Look-ups in named tables: a row name and a column name give one cell, copied from the table.

zevono
cols = zovigil, zipi, banef, pasorur, gagime, lev
gugefu: [182, 112, 245, 122, 95, 169]
mefipe: [160, 163, 158, 157, 161, 147]
zekur: [146, 87, 159, 250, 54, 221]
bizadaf: [119, 176, 126, 182, 166, 109]
mep: [160, 160, 154, 152, 154, 161]
bol: [182, 165, 146, 168, 192, 135]
bar: [180, 102, 115, 171, 220, 161]

lev of zekur: 221
zovigil of gugefu: 182
lev of bol: 135
pasorur of zekur: 250
lev of mep: 161
zipi of zekur: 87
zovigil of mep: 160
Row with the largest pasorur: zekur

ruf:
fields: fanup, gafep
gepe: [138, 3304]
mema: [9439, 4908]
zotumo: [257, 3741]
tatuto: [5499, 5812]

What is the fanup of zotumo in ruf?
257
What is the gafep of tatuto in ruf?
5812
What is the gafep of gepe in ruf?
3304
What is the fanup of tatuto in ruf?
5499
What is the fanup of mema in ruf?
9439
What is the gafep of zotumo in ruf?
3741
What is the gafep of mema in ruf?
4908
What is the fanup of gepe in ruf?
138
Row with the largest gafep: tatuto

loma:
	miperog	patebed	duzeli	depi	sisol	pusorel	kima
naresu	45.88	38.93	44.25	59.80	21.82	28.27	33.50
pote	40.14	55.15	30.62	61.95	56.38	26.06	40.62
duzu	47.80	32.21	38.53	48.12	46.45	44.98	43.26
radufo	48.10	22.31	26.32	52.07	56.68	35.12	49.73
kubo	48.73	22.81	58.03	18.44	90.03	27.11	64.20
tukifar	64.84	55.64	33.04	60.06	24.11	46.24	46.23

miperog of duzu: 47.80
kima of kubo: 64.20
patebed of pote: 55.15
pusorel of radufo: 35.12
kima of duzu: 43.26
sisol of tukifar: 24.11
depi of radufo: 52.07

Table rusene
,beroki,los,vivim,pul,tidur,buku,rit,rog,zoru
nuli,89,188,172,87,161,53,176,74,122
bako,128,71,64,157,137,103,89,36,116
dakid,163,65,51,127,51,136,100,108,45
rilu,31,98,145,105,100,138,119,161,104
buzusa,57,106,124,136,136,99,141,89,87
topadu,3,124,165,131,137,76,170,117,87
mir,111,141,130,78,121,122,110,127,139
tasavu,113,36,33,159,98,172,95,111,79
rusezo,179,207,168,22,154,63,101,49,178
ranu,184,140,146,59,75,8,64,23,105
dovimo,89,117,135,117,76,71,137,108,71
roli,166,134,117,78,115,85,81,66,128
bof,87,116,96,143,103,107,190,118,46

dovimo, rit -> 137
dakid, buku -> 136
dovimo, rog -> 108
bof, tidur -> 103
rilu, buku -> 138
nuli, tidur -> 161
Which row has the largest los? rusezo

tus =
         megaku  ral  keb
sisef        41   78  124
kope        187   60   38
zonapuf      48  207  179
merolip     226   37   99

What is the megaku of kope in tus?
187
What is the ral of sisef in tus?
78
What is the keb of kope in tus?
38
What is the ral of kope in tus?
60
What is the keb of zonapuf in tus?
179
What is the megaku of zonapuf in tus?
48
What is the keb of merolip in tus?
99
What is the megaku of sisef in tus?
41
What is the ral of merolip in tus?
37
What is the ral of zonapuf in tus?
207
What is the keb of sisef in tus?
124
What is the megaku of merolip in tus?
226
Which row has the largest megaku? merolip

sazem =
|  | dadi | dis | pogi | belo | simo | refi | povolas | tomo | zezeso | fovamo |
|---|---|---|---|---|---|---|---|---|---|---|
| belutal | 0.52 | 0.57 | 0.51 | 0.55 | 0.51 | 0.50 | 0.55 | 0.55 | 0.60 | 0.50 |
| ribem | 0.56 | 0.55 | 0.53 | 0.57 | 0.51 | 0.54 | 0.56 | 0.55 | 0.56 | 0.53 |
| mal | 0.70 | 0.51 | 0.74 | 0.42 | 0.42 | 0.39 | 0.36 | 0.29 | 0.28 | 0.58 |
| boguso | 0.55 | 0.56 | 0.53 | 0.56 | 0.54 | 0.54 | 0.54 | 0.55 | 0.54 | 0.54 |
| suzegi | 0.65 | 0.62 | 0.75 | 0.32 | 0.26 | 0.37 | 0.40 | 0.33 | 0.44 | 0.43 |
| velitob | 0.55 | 0.54 | 0.53 | 0.55 | 0.52 | 0.56 | 0.54 | 0.54 | 0.52 | 0.55 |
| tafa | 0.54 | 0.49 | 0.39 | 0.56 | 0.58 | 0.89 | 0.77 | 0.61 | 0.35 | 0.73 |
| ligiriz | 0.40 | 0.61 | 0.59 | 0.69 | 0.61 | 0.47 | 0.78 | 0.56 | 0.51 | 0.52 |
| zabomus | 0.58 | 0.50 | 0.40 | 0.62 | 0.52 | 0.54 | 0.92 | 0.41 | 0.12 | 0.82 |
| nobab | 0.54 | 0.57 | 0.55 | 0.48 | 0.57 | 0.55 | 0.53 | 0.51 | 0.57 | 0.56 |

What is the tomo of ribem in sazem? 0.55
What is the povolas of velitob in sazem? 0.54
What is the simo of velitob in sazem? 0.52
What is the povolas of tafa in sazem? 0.77
What is the dadi of zabomus in sazem? 0.58
What is the pogi of velitob in sazem? 0.53
What is the zezeso of velitob in sazem? 0.52
What is the pogi of ribem in sazem? 0.53
What is the dis of boguso in sazem? 0.56
What is the fovamo of ligiriz in sazem? 0.52
What is the belo of zabomus in sazem? 0.62
Row with the largest belo: ligiriz

